Each row has a class, written after it.
[  56  -36 -319 -138 -359 -108  136 -123 -104  163  113 -197 -313  257
 -255 -172 -247 -126 -149 -437 -467  -87   35   71  -50   10  182 -290
  406 -699  452   88   32 -230   94 -215 -105  -21  239  172  282   58]
duzub
[-249    8   89  220  328  -37  -92   53 -151  -17 -147 -201   21   21
   83  -41   13  -83  347  181  -20  129  163  -89  192   27  370  254
 -641  107 -288  -36  180  432 -255  -13  -50 -312   67  105 -305  171]
Guza
[ 155  383 -261 -152   71 -166  -39   34  125  117  256 -121  496 -348
 -255 -187 -336 -104  157 -120 -599    9   42  121 -341  226   77  158
   36 -374 -128 -592 -379   50 -495   22  -17  216 -226   24  193  112]
gil
[  41  -20  129 -330  -64  -63   36  -54   -2  227 -227  278  192   37
 -184 -150 -350  124 -120   89   83  -88  -59    8  164   46 -182  -99
  -15    6 -144 -355 -269  211 -130  243   76  436  104  -11  315  164]
Pilom
[ 273  -84  -75 -100  309   46   78   -1  -16  -82 -229 -306  229 -111
 -392 -165   12  182  120   -5  192  -96 -207  292  303  -45   26   -9
   36   -2  287 -221  227  225 -283   51 -205   71 -116   18 -119    7]
vuk
[ 337   67   70   -1 -151   44 -179   89  -26   57   35  -64 -132 -245
  275  -19  -49   84  179  -80  -67   73   38  -33 -140  -95 -242  -51
 -130  121 -167  -22  -57 -173  471 -148   95  204  -45   60 -161  -73]
kipe
[  14  187 -197 -316   -2  -15  102  186    4  483  246  -95 -325  547
 -189  109  -30   70 -274 -197   11 -109  521  214  285 -220  327   34
  -12  441  119   81  -63  338  529 -150  -35  264   -9   85 -731  257]
gepap
[ 170 -111   76   33  284  -11    9 -213 -172   71 -230   59   81  344
 -234  195  110 -320 -140 -105  227 -401  265  -95   25   57   11  172
 -179   92  408 -265   63   46   99 -123  -28    8 -100  229   91 -168]
Guza
[ 140  -85  -56  -51  -47   88   17  -28  -38   95   47  101  -51   74
   72  100   -6    3  -26  -12 -108   93  204  -45    4  111  152  234
 -113   52   37   27   50   71  238 -315 -179 -148  -34   38  217  -46]
loras
[  44 -130  227 -205 -135 -175  208 -147 -229  218 -130  -22   11  -94
  212   38  -92   96  355 -363 -395  203 -500  407  -31 -143 -148  -47
 -196 -304 -242 -334  -65 -131 -365  165  107    8  -11  100  187 -139]
vot
[ -91    3  130  -32   14   83  132  158  -30  -59  -39  201 -121 -132
 -118    5  213   19    8   71   24    0 -101  -70  -63  -67  -74   23
   98 -137  -65 -290   95 -128  -22   -1   20  -75   22  -50   61   -1]
vidab
[ 121  -83  -14  -40    3   37   46   -1   18   25   33   -2  -57   51
    3   92    5   -2  -19   31  -72  101  125  -23   17   83   42  119
  -92   66   53    1   74    4  153 -146 -113 -126    7   92  230  -30]
duzub
[ -62  -71  310 -223  201  -66    6 -230 -149  134 -257   56 -164 -414
  628  275  321  101  207  -88  338  216  176  429  160 -276 -345 -258
  -81   57   44  286 -202  129  463 -107  656  334   54  -49 -135 -215]
gil
[-155   75   84 -218 -187  -70   75   90 -128  511  240   78  -82  -57
  298 -228 -120  -13  -20 -321 -381  209    7 -113  -71 -190 -201  -42
  -43 -409  -25  169 -158 -233   77  116  469  378 -121  256  661  160]
gepap
[-110 -217  113  -62  168  -19  -88 -237 -135 -107  -38 -186   92   72
 -185 -132  -93    0  537  163 -225  -28  -78   83  -18  368  -69   18
 -183  -81  -75 -129  191 -121    9  -27  -46 -322 -168  267 -192 -180]
Pilom
[ 193  -60   21 -254   48  113 -375 -106  -35  -47   15  -95 -240 -160
 -278  376   15   -9 -517 -132 -163 -213   15  278   -6 -104  164  -11
 -438  162 -107 -126  253 -106  506 -415  -67  238  596  131  -43  190]
Pilom
[  51 -186  382 -165   97    7  -30   48 -120  320  -12 -247  -77 -182
  140 -222  -61  343  471 -367 -438  132 -211  258  222  195   49 -103
 -494 -322 -309  -24    6 -181   46  280  221  243  115   44 -387  -16]
gepap
[-111  -33  167  -14   90   14   19  197   45 -289  -95  -24  -67   33
  -70  182  254 -125  150  148   32  -23  158   41   22  188  -49  -15
  -33   53   31   98  145 -193 -135 -202  -67 -203  -86  123  -47 -129]
rivi
[ 121  -32   36  -87  -63   80   42   60  -48    3  139   95 -166   25
  -54   94   71   -9  -56   -6  -91   43   10 -118  -16   52  120  193
 -123    2  -79  -56   73  -34  159 -241 -201 -152    2   12  223  -15]
loras
[-263   -2   63 -207  -37  -18  -23 -247  -45   66  -77 -276  -56 -349
    1  -79 -128 -141  561 -142 -344  252  -91  192 -174  190 -300  -48
  -92 -124  -37  292 -385   44  -80  324  125 -117   13  286   58  -36]
Pilom
[ -85 -283  116  -27  294   79  185  -82  -52 -152 -124 -141  107  -48
 -131  -90  103  -47  204  239  193   82 -150   -8   35 -116 -190  -87
  -57   42 -124  134   76   81 -166   79  166 -102  -81   41   60  -53]
zab
[ 297  150 -179   36  -75 -112  -17  -27   71  115 -499  383 -125  305
   -9  148 -100  137  -31  134 -290  204  110  -30  -35  278  323  313
 -287  -26  213 -195  291 -141 -226  -70 -215 -260  183   50 -166 -122]
vidab
[-358 -382  215 -338  128   40  125  144 -162  234 -148  435   40  -69
  299 -258  344 -102 -283   83  -32  179  100  176  347 -240  -16  203
  -89  -39 -117  292  -40  114  288 -321  407  -91  -39   20  279  222]
kipe
[ 168    1  -70  -81  -85   41   69   92  -28   90  157  106 -226   80
  -46   54  -31   42  -80  -40  -66   70   85  -66   51  118  156  196
  -94  -39  -29 -118  107  -53  158 -176 -149  -47  -59  -17   82  -25]
Guza
[-224   24   37    7   87  105  208   50  -88  -57  -53   57  -94 -134
  -79  -44  159  -32  237   89  106   91 -100  -66   84  127 -119   34
   39  -98   51  -33   17   21 -112  -97  -89 -112 -122  -45  102 -195]
gil
[ -60 -278  177   38   70  -14   37 -198   -6  -15 -213 -123   96   24
   -8 -350  105 -109 -167 -105  -97  104 -318   84  319  -85  -98 -223
  427 -318  112   16  285 -146  -57  294   97 -143  288  267  158 -153]
vot
[-232 -218  180  -19  419   42 -137   25   88   87   97   74   88   74
   97  -87  233 -266  -42 -167   -6 -120   -3  -30  318  346  143  126
 -138  327 -157   52  -41 -165 -313  157   17  -72  -26  -14 -190  139]
rivi
[ 226 -198   22 -217  101  -36  299 -265 -141  -52 -254 -201   48  368
 -480 -239 -163  344  105 -233   -9   23 -851  515  279 -362   76  -75
  180  511 -349   88  259   16  -42  268   52  189   83  121 -656 -298]
Guza
[ 102   38   53  173  175   34 -192 -225  -14  226  261   10  188  112
   14 -318 -115   -1 -175 -135  -47 -305  -95 -361  167  115  -70 -115
    2 -290  186 -460  -15   98  169  129 -274  -36   94 -167   77  -47]
gil
[  56  561    9 -382 -185   30  -83  156  -32 -308 -304  365 -137  112
 -108 -217 -234  206  144  160  391  203 -433   26  251 -223  250   57
   23 -239  108  128  425  308 -667    6 -136 -166  113  -29  163  125]
vuk
[ 115  233  120 -272   95 -123  178  262 -181  454  350 -127 -371  105
 -561   19  193  234 -124 -117   38  -54 -383    7   35 -167  324 -137
  512 -167  195 -350 -436  145 -601 -129 -585  270  177  -70  103  283]
rivi
[ 270  -26   89 -386  -50 -152  -90   52  -95 -251 -337  -85  163 -122
 -348    1 -239 -253 -264  348   40 -110  296  -44  101 -245 -127  -69
 -371 -289 -118 -144  157  168  -65   -4   80   73  230  207  201  178]
kipe
[-256  -51   11  -75  166   75   69 -101    4   92   18  163  143   86
  -30 -168  -13  -51  -17   98    1    8 -199  -53   87  -11 -152 -138
  361  -43  100  143  219 -105 -119   96  123 -169  -42 -101  123    3]
rivi
[ -55  -92 -152  -22  -29   32   20  -21  -44   83   78  -11  -67   60
  105  129  -59  -43  -44   13 -113  104  180   58   43   34   84  144
 -195  169   32   52    3  126  206 -171 -118 -110  -31   55  153   23]
kipe
[  -2  -38  -94    4 -107   58   50  -26    1  107  165  171  -78   74
  168   73   -5   36  -90  -32  -96  102   99  -82  -28   84   37  107
 -130   15    8    0   -9   -1  142 -163 -129  -82    3 -124  204   13]
vot
[-134  131  -74   39   74  -11  138  239  -36  -11   15 -171  -47 -120
   11  111  223 -185   58  124  -32 -135   32  -19   29  -11 -265 -135
 -100   13   18 -100   37 -166   75 -103   85    9 -200  -16 -157  -72]
kipe
[ -97  192  234  143 -179  165   34  134   52  -18   18  386 -214   22
  250    6   15  212  215  -60  210  219 -585 -184 -140  -75 -104  108
  -76 -220  -42 -162  -11  -32 -302  251  -91 -153 -110  -78  513  -74]
Guza
[ 126  -24   -3 -125  226   -5    5  -75  -63  -26 -403  128  281  311
  -61 -365 -134 -114  647   94   27   24 -252  273 -205   31 -104 -149
  417 -217  129  260  257 -276 -578  122  480 -130 -309  236 -657 -211]
Pilom
[  89  -44   50   48   29  -49  -23  -58    7   58  105   29   31   -5
  145    0  -80  -86  -52   32 -175   44  139 -122   23  125   18   79
 -221  -94  -93  -86   49  -40  125 -156  -81  -89   -3  -51   67  -96]
vot
[ -79 -207   -7 -219  233 -165  -69 -307  -37  203  444 -392   23 -162
  243   61   62   53 -325 -306  -75   48 -232  144  210 -220  -28   53
 -564 -222 -214   29  -11   39 -247 -120   31   12   99 -103  377  288]
zab
[ 147  -87    1  -52  -72   43   13   28  -60  132  254  114  -66  -52
  153  -47   27   52  -52  -83 -127   70  120  -50    7  159   52  126
  -81  -44   33  -60   27   -7   95 -151 -199  -36    3  -22  263   10]
loras
[ 434    3 -267   30  166 -186   23 -306 -140  -19  -85 -422  145  -70
   97 -212 -161  435  336  281 -107  437 -312  158  192 -227  258  129
 -102  -32 -379   17   55  474   72 -104  110 -103   15   25 -236 -289]
kipe
[ -51  -98  286  -77  203   38   74    9 -155 -122 -225  112  216  -75
  -97  -39  242 -192   86  307  207 -134  131  -19  -49  123 -137   52
  150  132   27    4   91  -39  -25 -210   88  -72  -33  136  -24 -105]
rivi
[  78   44  -80   39   87   20   93   32  -32 -143 -127  -92  157   41
 -176   19  123 -116   43  200   87 -193   44   -6  -80   50  -36   62
  -78  128  -57 -179  222 -101   15 -192   -8 -126  -72   -3 -371  -32]
duzub
[ 154   75 -119   71  -22  -16    5   61   24    7   83  -92  -66  105
   91  172  -69   -6   -3  -59  -92  -13  155  -17   34   94  123   92
 -152  104   15 -200  130  -27   43  -87 -173  -17  -80   83   18  -83]
vidab
[-202 -108  237  235 -212 -116   71  403  -78    2 -321 -186  -36 -437
   76 -459   71 -591  271  120 -311   50  119 -202  121  186 -433  -35
   17 -717 -118  -18  -71 -260  -31  357  276 -139 -306  374  -71 -269]
vot
[-330 -185  201  352  131  -29  -79   22  146 -116  159 -192 -140  168
  270  164  260  -86   65  130  112  -62   57  -17  191   42 -356 -448
  151  116 -134 -160  259 -282  393  363  410   -9  -17  297 -109 -233]
vot
[ 137   28  242 -414  160 -235    2   68  -73  136  424  351 -215  -47
   98   92  240  321 -463   15  564   -6 -121  141  167 -343   52  251
  -80  -73  232   23  212  148 -206 -130   16  -20 -272 -404  208  337]
duzub
[ 112  -27  -21  -85   84  -32  -48  -34  -48   28   -8   59  -63   40
  -15  108  -25   88   53  -41 -135   33   16   -8   50  131  105  137
 -103    6   19  -47  173  -82   44 -280  -24  -91  -53    7  147   21]
gil
[-290  115  148 -381   56  155   72 -135 -261  204 -129  309  -86 -124
 -262  170  117  -77  -73   28  -62 -103   60  243  -21  328  396   65
  240  131  348   -6 -500  142  150 -622 -493  200  228  -12  160 -119]
vidab
[ 109   46  -46   28   27 -154   77    2  -73  115  134 -150 -207 -127
   30  129   38  -36 -123  -64 -123 -145  103 -105   74  180   37 -149
   76 -104  102 -181   -4 -191  129   16   10  186   44  -65   46  -36]
vidab
[ 330 -264  -25   14  245   74   58 -128  -86  273  112 -127  233   57
  -29  -11  -28  220    4   82   69   24  -38  105   64   35  193  -19
  -46   98 -190 -259 -197  154  -21 -156 -130  369   69   -9    7 -107]
loras
[ 130  241 -204   52  -50 -183 -134  112  164  -58 -355  150 -488  293
 -374  304 -146 -335 -325  158  236 -160  327 -197  128   62  -96  238
 -304  362  140   84  148  116   49  -77 -140 -108   87  179 -416  -34]
gil
[-142  -89   45  102  -53   78   66  209  174  -44  230  -32 -255   91
  113 -204 -172  -54  -17  -90  167  151   34  -44  108 -229 -221 -177
  -24   35 -114  397   33   83   86  240  111   99  -63   60  -37   26]
Guza
[ 188    7  -39 -103  -39    7  -55  -25   -2  116  132   36  -22   76
   51   37  -52   90 -161  -14  -50   75  155  -24   36    9  110  167
 -169  105  -13  -59   89   17  155 -201 -177   18   16    0   96   24]
rivi
[ 171  -10  -17  -40   11   38  -17   13   13    7  -31  105  -70  -74
   73   93    4   57  -42  126   41   95  125  -73   64   93  -39  217
 -241   66  -82 -142  121   61  113 -205  -81  -63  -16  -14   79  -56]
gepap
[  59    3   46  243   92   45 -358  231  215  -64  171   15 -228  564
  178  177  290 -449 -496  430  404 -380  247 -621  268  500  249 -120
   36  -24  140  116  166 -450  220   72   94 -100  -34  280   51  117]
vot
[  87 -309  110   70  246  205   81  -99  135  340   88  279  -62   91
  201 -152   69  106 -121  383   88  304  397 -155  178   69 -143  -26
 -251  376 -229 -238   13   92  676 -148  -81  100  274    9 -189 -189]
duzub
[ -67  -53  -22   35   -3    8   13  -22  -27   17   85   85   26  -12
   47   66  -75 -107  -57   45 -220   69  258 -135   -8   98   69  165
 -283   33  -66 -140  -44   66  152 -253 -247 -120  -20  -23  228  -20]
gil
[  -7   39  226 -237 -311  -95 -119   -2 -240 -340 -501  105   11 -216
 -474  421   96  -45   -7  218 -121 -123 -151  336 -405  450  479  268
   50 -165    9  153 -123 -185 -438 -152 -116  -89  444  239   94   94]
duzub
[  94  242 -371    4  -32  -59   -9 -181 -209  297  -23  368  187  -31
  542   99  239  278  -62 -344 -245  294   86  544 -112 -308  224  184
 -272  317  345   89 -329  271  -24 -286 -123  315  -70 -294 -217 -320]
vot
[ -68  233  -61    5 -201  -27  -83   69  -18   18  403 -251  -41 -133
  -13  -19 -243  -13   73   72 -126   61  -33 -108 -164  -33  -17  -12
  -41  -56 -161 -119  -97  115   27  129 -225  -33  -33   74  118  115]
kipe
[-217  492  -53  204   47 -130  108   -1  108   15 -375 -125  -25  120
 -324  359  313   -6 -214  317  -23 -305 -529  150 -299   14 -155  -87
  295 -429  567 -130   36 -196  -53 -206   26 -246  -15  179    0 -260]
vidab
[ 233 -189    1 -220  452 -164   89 -215  -20    7  251 -416  356   12
    6 -205  272 -247 -465   60  194 -166  -10  -79  412 -304 -194 -174
  -65   62  -17 -169  -37  -22  -50  201  139  270 -160  119  162    6]
gepap
[ -12  128 -134  178  -94  -74   -9   95  121   30  154  -61  -82 -142
  152 -342 -170  166  301   70 -139  108 -384 -118  -76   81 -288 -293
  151 -163 -238 -165 -244  -39 -142  119   86  120    2  -34   43   15]
kipe
[ 232   87 -244   38 -102  127  -52   51  -69  173  240  140  -72  -24
  157  -91 -179  207 -232 -227   57   -5  -44  -93   73 -206  -51  -73
 -180  170   27  -29  -46  128  103 -309 -317  405  100 -285  160   17]
gil
[  36 -165 -142  -77  111   80  227  -91  -66  758  224 -252 -193  637
  187  350  433  264 -349 -125 -125  102  203  178  208   64  500  133
  341  379  230  160  160 -211  709 -229  145   18   83  262 -147  136]
rivi
[   4  -61  119  -19  148   23   66   17  -29 -151 -107   79  125 -187
   41  210  158  -23 -135  -21   83  -68 -158  133  -58   26   45   32
  -36 -220  157   51  152 -174 -307 -119   83    3  -89 -223  260  -90]
zab
[-137  379   -2   16  -69 -222  108   93  -85 -381 -289 -226  -66 -254
 -596 -275 -345 -227  230  332  139 -157  208  239 -221  -25 -138 -150
 -208   53  126  148  181  420 -213  242   -8  174  131  234 -732  -51]
loras
[ -45  132   19 -248 -191   -3   -9  -98 -138  109  276  -55  151 -309
   33  -25  -98  183  -78   12 -155  283  144  -34 -156 -189  103  234
   88 -152 -391 -101   -7  117   45 -100   64  108  213  111  377  129]
vidab
[-218   18  157 -173  135   19  -50   -6  -98    9  112  251  155 -186
  226   -8  114  143   26   45  -41  207  110    3   18 -165  -48  178
 -247   21 -188  128    1  185 -113 -397   30  -88  -23 -200  288   30]
zab
[-100 -111  231   72  -74   52  191   30 -120 -206 -343  -20   81   69
  -15  -27  -87  139  281  130   27   21 -295  -18   56  -51  -70   14
 -171   22 -297  200  136    9   59  -43  121  -87 -133  -59  -48 -272]
zab
[  98   14  -89  -50 -123   37  -54   -8   -9   52  103   66  -47 -102
  179   93  -10  137  -35   24 -144  218  180   -7   75   95   36  199
 -204    4 -114 -114  -12   79  124 -239 -214  -36   38  -16  162 -121]
gepap
[ -79  120 -225  177 -193  -70  -82   90  -81  307  -32  -24   83 -285
  117 -204 -215 -194  147  216 -281  198  512  172 -183  254 -254  153
 -446    8  -68  247 -461  191   93 -284 -179  392  -43  306 -367 -487]
loras
[-231  211   81   -3 -148  -75 -105   67  164  160    2   19 -172 -256
  256  -15 -202  144   57   43  -96  326  -87   42  -37 -191 -246   69
 -312  236 -344  300 -258  237  128   62   55   47   20  -67 -118   95]
zab
[  59  -18   -6  -29  -73   12   11  -60  -20   35   73   85  -54  -20
  101  149   57   -1 -101   17  -22   97  181  -40  -58  100  124  190
 -152  106  -28  -68  -44   -5  146 -210 -138  -37   79   15  212  -10]
duzub
[-178  177  -24   46   -1   16  -82    0   71   44   68  293  -98 -103
   46  -82 -225  -92 -170  -67   75  -54 -159 -227   20   50  144   93
 -103 -176  -68  115 -108  203 -310 -180 -186  -51  146 -373  202  177]
loras
[-165 -278  107   48   72  136   36    0  103  286   23   81   32 -195
   40 -361  -13 -160 -301 -302 -310  174   68 -111  269 -143  -89  -78
   35 -101  -43  158 -309   20  245  126 -112  235  191  -42  273  -83]
loras
[  -1   60  -52    7 -249  -85  -83  -16 -197  276   83 -239 -280 -439
  -37   10 -203  -74    5 -168 -406 -166 -363   60 -171  -86 -455 -203
 -386 -342 -319 -329   71 -186  119  197  111  126  328  -30 -207  110]
Pilom
[ 227   29 -123 -224 -222  -55  -99  115 -275   -2   50 -157 -247 -127
 -156  277   -9  158 -242 -372 -479  -28 -306  516  226 -194  -76   -1
 -656 -145 -121 -457  619   31  -19   43   -4  135  472  330  333  -49]
vot
[ 366  507   33 -448  -69 -116   91 -128 -114  101  276 -341 -113 -323
 -287  117  -97  -55 -249 -132  -47 -281 -524   80 -127   60 -246 -113
  343 -220   56   42 -174   32   20 -423  -34  236  285   78  474  -41]
rivi
[ 191 -122  -90   11   -6 -105   12  -69  -68 -101  -15 -348  183  -60
  139   61   76  166  121 -120 -197   10  -44  361   18   48 -108 -148
 -107  -94  -27  -92  216 -174 -136   -4   79   48  124  134 -155 -142]
kipe
[  29  199    4   18 -354  -76  -16  203   55   31   28   -4 -214  -89
   47  161   82  127  -46  -92    1   99  225  -11 -248  -62  -96   27
  187 -102   44  175 -188 -172  210 -201  161  254    3  170  204   -3]
duzub
[ -64 -139  -14 -181   74  143   65   73  -40  137  184   -5  -31  279
 -160 -312 -178  155  310   37  -78  196   55 -149  142  -90 -114  -40
   92  252  -55  416 -107  265  123  -85 -186 -114 -124   98   36  100]
gil
[-455  216  -55  203   86 -155  136  433   18  350  136  219   71  -34
 -126 -278  -69 -426 -300  472 -291  -55  176  198 -147   82  394  -42
  337  -81   43  259 -484  177 -147   49 -120   96 -151 -208 -899    9]
Guza
[ -21  -92   60   15  125  -68   91  -24   50 -152  -47 -157  234 -195
   19 -181  -14  -69  178  221 -189  101  -35   68    4  224 -154 -110
   49  -85  -35  145  -34 -126  -55  101   64  -50 -141   65  -37 -170]
gil
[-326  446  -77  -15  -43 -174 -265  -31   41  183 -311  238 -313 -177
 -314   62 -205 -367   97   36 -150 -126  236 -292 -138   53 -188 -132
  -13    4   -6 -193 -445   61  -42  -70    3  128  261    3 -232  111]
duzub
[ 579  152  223 -385   18   64  -61   79  -99  255  328  177   48  140
  -69 -383 -675  -92  144 -319 -127 -106 -162   97 -138  196  398  179
  -73 -644  -78 -289   31  356 -575 -358 -225   19  167   45  217  167]
zab
